Here is a tiny trained network, its code and every weight. The questions are about switching its units off for an input and a target symbol, where a switched-off unit gives its printed mean instead of its output.

import numpy as np


def w(rows, s, z=0):
    codes = np.array(rows[::2]) - 128.0
    scale = np.full(codes.shape[1], s)
    scale[-1] = z or s
    return codes * scale


def f(y):
    return np.maximum(y, 0)


def softmax(a):
    e = np.exp(a - a.max(-1, keepdims=True))
    return e / e.sum(-1, keepdims=True)


def log_softmax(a):
    a = a - a.max(-1, keepdims=True)
    return a - np.log(np.exp(a).sum(-1, keepdims=True))


def net(x, mask):
    ids = ['γεηθλμξπτφψ'.index(c) for c in x.split()]
    T = len(ids)
    res = E[ids] + P[:T]
    q, k, v = (res @ M[0].T for M in (Q, K, V))
    z = softmax(np.where(np.tri(T) > 0, q @ k.T / 4**0.5, -1e9)) @ v
    res = res + np.where(mask[0], z, O[0][:, -1]) @ O[0][:, :-1]
    y = f(res @ A[0][:, :-1].T + A[0][:, -1])
    res = res + np.where(mask[1:9], y, B[0][:, -1]) @ B[0][:, :-1]
    return log_softmax(res[-1] @ U[:, :-1].T + U[:, -1])


Q, K, V, O, A, B = {}, {}, {}, {}, {}, {}
E = w([
[98,117,179,129,164,141],'γ',
[150,95,102,59,142,149],'ε',
[166,131,115,80,174,175],'η',
[229,146,191,102,169,135],'θ',
[114,166,104,58,116,166],'λ',
[141,142,105,98,90,38],'μ',
[190,211,128,138,163,79],'ξ',
[55,165,7,92,122,110],'π',
[88,227,47,103,169,171],'τ',
[59,220,123,71,189,112],'φ',
[171,183,211,81,73,101],'ψ',
],0.021)
P = w([
[192,101,84,3,81,119],'0',
[239,102,80,81,141,128],'1',
[205,122,74,103,169,115],'2',
[221,119,74,134,85,111],'3',
[225,104,102,140,85,127],'4',
[174,88,106,136,63,116],'5',
],0.0064)
Q[0] = w([
[55,61,168,234,214,153],'H1',
[110,53,115,250,116,168],'H1',
[122,96,158,195,122,150],'H1',
[113,123,153,142,96,177],'H1',
],0.024)
K[0] = w([
[162,176,113,6,113,108],'H1',
[196,106,85,76,189,139],'H1',
[162,119,78,114,133,110],'H1',
[149,96,108,149,138,73],'H1',
],0.018)
V[0] = w([
[151,78,200,113,106,105],'H1',
[63,3,98,85,114,152],'H1',
[44,152,170,82,89,61],'H1',
[93,175,173,108,77,255],'H1',
],0.021)
O[0] = w([
[145,187,107,48,56,120,39],'H1',
[40,17,75,54,73,136,3],'H1',
[33,158,228,129,94,180,157],'H1',
[201,81,157,149,96,251,82],'H1',
],0.016,0.0077)
A[0] = w([
[193,162,126,183,143,46,76],'N1',
[162,185,77,46,75,160,3],'N2',
[129,118,142,28,110,104,85],'N3',
[147,98,44,95,130,82,129],'N4',
[177,112,183,202,35,18,107],'N5',
[110,105,157,72,219,190,59],'N6',
[191,111,117,115,47,208,150],'N7',
[96,254,112,80,141,144,175],'N8',
],0.0091,0.0028)
B[0] = w([
[35,196,77,98,65,183,253],'N1',
[26,221,154,174,254,237,190],'N2',
[108,152,196,158,104,186,174],'N3',
[206,107,222,130,147,125,197],'N4',
[133,45,121,134,203,171,175],'N5',
[115,178,71,88,109,78,177],'N6',
[123,58,21,131,87,22,179],'N7',
[239,11,151,141,65,55,232],'N8',
],0.0088,0.029)
U = w([
[69,108,124,99,2,177,18],'γ',
[145,48,184,40,149,161,176],'ε',
[206,53,127,83,196,108,161],'η',
[167,127,130,46,177,132,100],'θ',
[159,42,73,130,73,142,173],'λ',
[144,104,152,42,128,54,253],'μ',
[126,121,85,134,94,78,101],'ξ',
[82,76,102,95,189,77,203],'π',
[138,51,89,195,163,150,14],'τ',
[94,114,207,155,150,135,140],'φ',
[181,66,156,164,43,162,56],'ψ',
],0.006,0.0041)

Each question gives the input, a string of symbols that net reads in full, and the target symbol t.
The units are the heads (4 rows each of Q, K, V and O) and the neurons (one row each of A and B). Each row of codes is followed by its name. A weight is (code - 128) times the scale printed after its matrix; where a second scale follows, it is the last column's (O, A, B and U).
mask holds one flag per unit, heads first, then neurons. A switched-off unit (its flag False) gives its mean, the last column of its rows in O or B, instead of its output. The means were averaged over made-up inputs and are rounded, as every weight is.
A unit's drop is (log p(t) with every unit on - log p(t) with that unit switched off) / (log p(t) with every unit on - log p(t) with every unit switched off).
The circuit of an input: a set's keep is (log p(t) with only the set's units on - log p(t) with every unit switched off) / (log p(t) with every unit on - log p(t) with every unit switched off). Starting from all 9 units, units are removed one at a time, each time the one whose removal leaves the highest keep (on an exact tie, the one counted first), for as long as the keep stays at least 0.8.
units of the circuit, in order: the units of the circuit, biggest drop first
unit that matters most: the unit with the biggest drop
k most important neurons: the k neurons with the biggest drops, biggest first
drop of u: that unit's drop, to one decimal
input τ π λ θ, target π: units of the circuit, in order => (H1 N8)
input η ψ ξ, target ψ: unit that matters most => N8
input η φ ε π ε γ, target η: units of the circuit, in order => (H1 N1)
input λ μ η, target μ: 2 most important neurons => (N2 N1)
input φ ψ μ, target ψ: units of the circuit, in order => (H1 N8)
input ε η γ, target ε: units of the circuit, in order => (H1 N4 N3)
input ε λ ε, target λ: units of the circuit, in order => (H1 N7)
input λ λ ψ π, target ψ: units of the circuit, in order => (N8 H1)
input ε γ ε, target ε: units of the circuit, in order => (H1 N1 N2)
input λ π ψ ε μ, target ψ: 2 most important neurons => (N8 N6)
input π θ η θ, target θ: units of the circuit, in order => (N8 H1)
input μ ε ε, target μ: 2 most important neurons => (N1 N8)
input ε γ ε γ θ γ, target ε: 2 most important neurons => (N1 N4)
input μ τ τ π θ η, target π: 2 most important neurons => (N8 N4)
input φ θ ε, target φ: 2 most important neurons => (N1 N8)
input η ψ τ, target ψ: units of the circuit, in order => (N8 H1)
input γ η φ, target γ: units of the circuit, in order => (H1)
input ε ξ ψ ε η, target ψ: units of the circuit, in order => (H1 N8)
input η φ μ θ λ, target μ: units of the circuit, in order => (H1 N2)
input ξ η θ η, target θ: unit that matters most => N1
input φ τ η ε, target τ: 2 most important neurons => (N8 N4)
input μ μ ε η ε, target η: 3 most important neurons => (N4 N1 N6)
input λ φ η η ψ, target ψ: drop of N8 => 1.7
input τ μ η η μ η, target μ: drop of N8 => 0.1
